M = [148 147 101 127 104 133 134 138 130 124 120]
M[0]	148
M[9]	124
M[4]	104
M[8]	130

W =
[[125 118 122 141 118 112 123 127]
 [119 143 138 126 123 124 144 101]
 [125 128 132 126 125 130 133 113]
 [131 121 127 123 121 134 128 123]]
Rows and columns are counted from 0.
(0, 0): 125
(1, 5): 124
(2, 2): 132
(3, 1): 121
(2, 4): 125
(0, 7): 127
(3, 7): 123
(0, 4): 118
(2, 0): 125

arr =
[[120 124 130 120]
 [125 124 129 123]
 [107 112 146 124]
 [127 132 132 136]]
Rows and columns are counted from 0.
(0, 0): 120
(3, 3): 136
(0, 2): 130
(3, 2): 132
(2, 0): 107
(2, 3): 124
(0, 1): 124

X =
[[130 132 128 139 137 135 131 128 121 132 130 113 128 127]
 [130 136 125 119 125 134 131 131 142 135 129 144 131 127]
 [124 128 125 120 127 129 138 130 119 127 126 142 129 130]
 [133 141 126 137 126 131 128 129 125 117 130 137 131 129]
 [122 124 126 105 123 122 134 130 125 133 126 152 132 126]
 [126 115 124 127 134 137 130 125 125 121 129 134 125 128]
 [133 120 127 150 118 128 128 124 127 128 125 127 125 124]
 [128 133 133 123 116 137 132 127 122 123 127 130 131 124]
 [130 125 129 152 129 135 126 127 127 145 119 133 132 126]]
Indices start at 0.
row 0 col 0	130
row 8 col 10	119
row 7 col 9	123
row 2 col 7	130
row 7 col 6	132
row 7 col 4	116
row 1 col 5	134
row 8 col 5	135
row 3 col 3	137
row 2 col 12	129
row 5 col 5	137
row 8 col 0	130
row 0 col 1	132
row 8 col 8	127
row 1 col 7	131
row 7 col 3	123
row 2 col 3	120
row 8 col 13	126
row 4 col 5	122
row 4 col 4	123
row 6 col 7	124
row 0 col 3	139
row 0 col 7	128
row 3 col 8	125
row 8 col 4	129
row 3 col 10	130
row 5 col 1	115
row 0 col 2	128
row 2 col 10	126
row 5 col 8	125
row 2 col 11	142
row 4 col 2	126
row 8 col 9	145
row 5 col 2	124
row 6 col 10	125
row 6 col 3	150

a =
120,122,130,123,117,122,128,124,117,119,131,114,118,130
123,117,134,120,125,111,127,122,113,133,134,130,125,141
123,124,133,125,116,124,120,122,115,118,127,112,110,130
136,136,133,135,124,138,113,126,128,122,118,120,111,124
117,118,123,119,129,115,145,129,125,132,140,132,144,133
132,129,126,129,140,127,134,132,136,140,130,145,144,131
119,121,119,121,133,121,149,133,133,133,140,136,151,129
119,128,122,126,119,133,137,130,129,116,131,113,127,119
115,125,119,123,118,131,144,131,129,114,134,111,132,118
134,140,123,136,131,146,127,134,143,123,121,126,129,115
140,131,134,132,139,126,117,127,129,142,123,145,129,136
125,115,137,120,128,107,123,120,111,137,134,135,125,146
137,127,137,130,135,122,116,124,123,140,125,141,124,138
136,141,123,137,132,147,127,134,144,125,120,128,130,115
124,117,134,120,128,110,127,123,114,136,135,134,128,142
a[0, 0] = 120
a[8, 3] = 123
a[11, 5] = 107
a[12, 8] = 123
a[14, 11] = 134
a[11, 13] = 146
a[11, 1] = 115
a[5, 5] = 127
a[:, 13] = [130, 141, 130, 124, 133, 131, 129, 119, 118, 115, 136, 146, 138, 115, 142]
a[0, 2] = 130
a[1] = [123, 117, 134, 120, 125, 111, 127, 122, 113, 133, 134, 130, 125, 141]
a[4] = [117, 118, 123, 119, 129, 115, 145, 129, 125, 132, 140, 132, 144, 133]
a[1, 4] = 125
a[8, 10] = 134
a[3, 13] = 124
a[11, 6] = 123
a[7] = [119, 128, 122, 126, 119, 133, 137, 130, 129, 116, 131, 113, 127, 119]
a[4, 4] = 129
a[4, 12] = 144
a[:, 3] = [123, 120, 125, 135, 119, 129, 121, 126, 123, 136, 132, 120, 130, 137, 120]
a[14, 5] = 110
a[:, 2] = [130, 134, 133, 133, 123, 126, 119, 122, 119, 123, 134, 137, 137, 123, 134]
a[0, 3] = 123
a[14, 9] = 136
a[0] = [120, 122, 130, 123, 117, 122, 128, 124, 117, 119, 131, 114, 118, 130]
a[7, 12] = 127
a[3, 4] = 124
a[11] = [125, 115, 137, 120, 128, 107, 123, 120, 111, 137, 134, 135, 125, 146]
a[1, 6] = 127
a[8] = [115, 125, 119, 123, 118, 131, 144, 131, 129, 114, 134, 111, 132, 118]
a[6, 7] = 133
a[7, 0] = 119
a[0, 13] = 130
a[:, 0] = [120, 123, 123, 136, 117, 132, 119, 119, 115, 134, 140, 125, 137, 136, 124]

x =
[[115 121 107 129 128 126 129 132 158 122 129]
 [111 133 114 131 128 127 130 133 140 128 129]
 [121 133 133 134 132 126 125 139 113 133 125]
 [120 131 134 131 109 125 123 127 125 131 126]
 [134 137 120 128 128 128 131 127 143 136 128]
 [130 129 143 127 130 124 129 140 137 127 124]
 [133 120 144 126 122 129 128 126 155 125 131]]
x[0,0] = 115
x[:, 8] = [158, 140, 113, 125, 143, 137, 155]
x[4,3] = 128
x[3,3] = 131
x[4,6] = 131
x[:, 0] = [115, 111, 121, 120, 134, 130, 133]
x[1] = [111, 133, 114, 131, 128, 127, 130, 133, 140, 128, 129]
x[3,8] = 125
x[3] = [120, 131, 134, 131, 109, 125, 123, 127, 125, 131, 126]
x[5,1] = 129
x[5,6] = 129
x[:, 4] = [128, 128, 132, 109, 128, 130, 122]
x[1,1] = 133
x[2,4] = 132
x[4,10] = 128
x[3,4] = 109
x[5] = [130, 129, 143, 127, 130, 124, 129, 140, 137, 127, 124]
x[1,6] = 130
x[0,6] = 129
x[:, 1] = [121, 133, 133, 131, 137, 129, 120]
x[1,4] = 128
x[4] = [134, 137, 120, 128, 128, 128, 131, 127, 143, 136, 128]
x[4,0] = 134
x[:, 6] = [129, 130, 125, 123, 131, 129, 128]
x[4,9] = 136
x[5,8] = 137

B =
124  131  121  122  116  124  143  120  118  123  132  112  134
120  122  116  118  126  119  123  116  128  128  122  124  122
128  122  127  127  126  128  127  115  135  117  106  123  117
112  135  112  116  121  115  130  132  131  124  141  120  141
119  122  118  119  125  120  125  113  134  119  110  121  119
142  127  140  137  122  139  141  121  123  119  117  121  125
116  137  113  116  121  118  127  139  131  125  144  119  143
146  127  128  130  120  139  127  141  117  134  132  117  126
121  128  116  118  123  122  120  130  136  118  118  117  128
110  125  121  121  137  116  124  121  142  137  135  143  124
116  123  115  117  128  116  122  118  130  129  126  128  125
122  125  113  114  117  122  134  123  116  133  128  110  123
121  129  118  121  123  122  122  129  138  116  117  118  129
122  124  120  121  124  123  124  119  135  118  110  119  120
B[0, 0] => 124
B[:, 11] => [112, 124, 123, 120, 121, 121, 119, 117, 117, 143, 128, 110, 118, 119]
B[4, 5] => 120
B[4, 11] => 121
B[2, 10] => 106
B[8] => [121, 128, 116, 118, 123, 122, 120, 130, 136, 118, 118, 117, 128]
B[8, 5] => 122
B[7, 8] => 117
B[4, 10] => 110
B[9, 6] => 124
B[3, 6] => 130
B[13] => [122, 124, 120, 121, 124, 123, 124, 119, 135, 118, 110, 119, 120]
B[1, 12] => 122
B[6, 6] => 127
B[11] => [122, 125, 113, 114, 117, 122, 134, 123, 116, 133, 128, 110, 123]
B[0, 6] => 143
B[1, 9] => 128
B[:, 2] => [121, 116, 127, 112, 118, 140, 113, 128, 116, 121, 115, 113, 118, 120]
B[13, 5] => 123
B[4] => [119, 122, 118, 119, 125, 120, 125, 113, 134, 119, 110, 121, 119]
B[2, 0] => 128
B[12, 1] => 129
B[12, 6] => 122
B[3, 12] => 141
B[9, 5] => 116
B[:, 4] => [116, 126, 126, 121, 125, 122, 121, 120, 123, 137, 128, 117, 123, 124]
B[13, 2] => 120
B[11, 11] => 110
B[:, 7] => [120, 116, 115, 132, 113, 121, 139, 141, 130, 121, 118, 123, 129, 119]
B[:, 9] => [123, 128, 117, 124, 119, 119, 125, 134, 118, 137, 129, 133, 116, 118]
B[6, 11] => 119
B[2, 3] => 127
B[9, 11] => 143
B[4, 1] => 122
B[0, 11] => 112
